Here is a tiny trained network, its code and every weight. The questions are about switching its units off for an input and a class, where a switched-off unit gives its printed mean instead of its output.

import numpy as np


def w(rows, s, z=0):
    codes = np.array(rows[::2]) - 128.0
    scale = np.full(codes.shape[1], s)
    scale[-1] = z or s
    return codes * scale


def norm(h):
    return h / np.sqrt((h * h).mean(-1, keepdims=True) + 1e-5)


def f(y):
    return np.maximum(y, 0)


def log_softmax(a):
    a = a - a.max(-1, keepdims=True)
    return a - np.log(np.exp(a).sum(-1, keepdims=True))


def net(x, mask):
    res = np.array(x, float).reshape(1, 5) / 4 @ E
    u = 0
    for l in range(2):
        y = f(norm(res) @ A[l][:, :-1].T + A[l][:, -1])
        res = res + np.where(mask[u : u + 11], y, B[l][:, -1]) @ B[l][:, :-1]
        u += 11
    return log_softmax(norm(res)[-1] @ U[:, :-1].T + U[:, -1])


A, B = {}, {}
E = w([
[80,164,120,149,144,110,2],'x0',
[125,131,127,126,125,126,127],'x1',
[88,167,104,145,200,106,208],'x2',
[32,75,78,37,61,89,123],'x3',
[118,129,195,47,158,106,107],'x4',
],0.0086)
A[0] = w([
[48,181,73,126,163,137,187,125],'L0N0',
[64,117,124,96,144,174,152,79],'L0N1',
[90,118,69,93,68,136,154,130],'L0N2',
[172,138,119,116,50,93,187,5],'L0N3',
[126,177,177,121,68,83,72,160],'L0N4',
[144,98,212,88,114,101,226,17],'L0N5',
[186,161,123,91,84,160,94,83],'L0N6',
[116,194,254,9,149,114,132,101],'L0N7',
[124,112,117,107,106,6,120,62],'L0N8',
[123,193,112,139,124,51,124,78],'L0N9',
[124,42,162,133,75,156,82,205],'L0N10',
],0.0096,0.0022)
B[0] = w([
[111,182,191,111,72,171,119,236],'L0N0',
[142,176,211,117,151,52,134,173],'L0N1',
[210,139,120,153,85,85,120,226],'L0N2',
[138,149,37,145,207,214,81,174],'L0N3',
[106,124,128,111,158,191,148,198],'L0N4',
[133,140,58,98,216,167,92,209],'L0N5',
[123,96,164,62,95,159,187,169],'L0N6',
[88,31,164,254,137,106,134,255],'L0N7',
[204,91,74,72,151,119,104,184],'L0N8',
[169,110,76,98,140,230,148,166],'L0N9',
[99,195,157,107,120,162,186,218],'L0N10',
],0.0079,0.0062)
A[1] = w([
[157,206,164,235,101,99,179,168],'L1N0',
[136,78,196,120,138,224,249,131],'L1N1',
[50,174,130,131,160,171,7,202],'L1N2',
[126,165,40,215,16,164,136,91],'L1N3',
[214,55,90,158,128,122,210,253],'L1N4',
[113,111,58,84,100,20,120,42],'L1N5',
[229,194,141,164,201,150,82,169],'L1N6',
[59,254,176,149,197,23,184,152],'L1N7',
[112,82,49,77,68,127,146,227],'L1N8',
[103,100,109,133,116,2,144,179],'L1N9',
[169,121,182,132,136,163,136,90],'L1N10',
],0.0083,0.0016)
B[1] = w([
[136,74,202,112,89,90,123,228],'L1N0',
[111,130,72,108,106,133,96,254],'L1N1',
[182,170,26,118,187,142,214,218],'L1N2',
[47,7,178,111,197,164,128,236],'L1N3',
[89,171,127,145,172,100,64,224],'L1N4',
[188,137,192,191,126,69,133,167],'L1N5',
[109,123,104,70,92,3,104,248],'L1N6',
[151,103,123,79,2,233,103,212],'L1N7',
[170,218,186,185,142,69,140,205],'L1N8',
[163,90,151,178,105,139,109,158],'L1N9',
[146,217,145,170,56,105,184,180],'L1N10',
],0.0081,0.0068)
U = w([
[176,169,196,155,87,4,134,162],'0',
[141,169,66,109,219,160,127,163],'1',
[75,29,199,166,163,146,135,117],'2',
[134,161,171,83,35,218,152,10],'3',
],0.012,0.0011)

Each question gives the input, the list of numbers given to net, and the class t.
The units are the neurons (one row each of A and B). Each row of codes is followed by its name. A weight is (code - 128) times the scale printed after its matrix; where a second scale follows, it is the last column's (A, B and U).
mask holds one flag per neuron, layer by layer. A switched-off neuron (its flag False) gives its mean, the last column of its row in B, instead of its output. The means were averaged over made-up inputs and are rounded, as every weight is.
A unit's drop is (log p(t) with every unit on - log p(t) with that unit switched off) / (log p(t) with every unit on - log p(t) with every unit switched off).
The circuit of an input: a set's keep is (log p(t) with only the set's units on - log p(t) with every unit switched off) / (log p(t) with every unit on - log p(t) with every unit switched off). Starting from the 12 units with the biggest drops (on a tie, the unit counted first), units are removed one at a time, each time the one whose removal leaves the highest keep (on an exact tie, the one counted first), for as long as the keep stays at least 0.8.
units of the circuit, in order: the units of the circuit, biggest drop first
most important unit: the unit with the biggest drop
k most important neurons: the k neurons with the biggest drops, biggest first
top k neurons in layer l: the k neurons of layer l with the biggest drops, biggest first
input [-1,-5,5,6,4], class 0: most important unit -> L0N8
input [-5,7,4,-8,-5], class 0: 2 most important neurons -> L1N6, L1N0
input [3,6,-2,3,-4], class 2: top 2 neurons in layer 1 -> L1N3, L1N6
input [-6,-4,8,0,-5], class 3: units of the circuit, in order -> L0N0, L1N7
input [-7,-7,5,0,6], class 1: 3 most important neurons -> L0N5, L1N3, L1N0
input [-6,-2,5,5,-3], class 1: 2 most important neurons -> L0N3, L0N5
input [-3,2,-5,8,-7], class 0: top 2 neurons in layer 1 -> L1N8, L1N5
input [-2,-3,8,-4,-8], class 2: 2 most important neurons -> L1N3, L0N10
input [1,-4,8,2,7], class 3: 4 most important neurons -> L1N7, L0N0, L1N3, L0N1
input [-7,6,8,3,5], class 3: 4 most important neurons -> L1N7, L0N0, L0N1, L1N2
input [0,-8,-6,-2,-7], class 2: top 2 neurons in layer 1 -> L1N3, L1N7
input [2,6,7,-6,4], class 3: top 2 neurons in layer 0 -> L0N2, L0N8
input [-3,6,-3,4,-4], class 0: 3 most important neurons -> L1N8, L0N2, L0N0
input [-7,-4,-7,0,3], class 1: 4 most important neurons -> L0N5, L0N3, L0N0, L1N7
input [8,-2,-4,-4,-6], class 1: most important unit -> L1N2
input [4,4,5,-3,-4], class 3: top 2 neurons in layer 0 -> L0N7, L0N5
input [5,6,-4,-3,-1], class 1: top 2 neurons in layer 0 -> L0N0, L0N2
input [8,5,-8,3,-4], class 1: 2 most important neurons -> L1N2, L1N7
input [-5,-3,6,4,0], class 3: 2 most important neurons -> L0N0, L0N1
input [2,-5,4,3,8], class 2: units of the circuit, in order -> L0N7
input [8,3,-6,5,5], class 1: top 2 neurons in layer 0 -> L0N4, L0N0
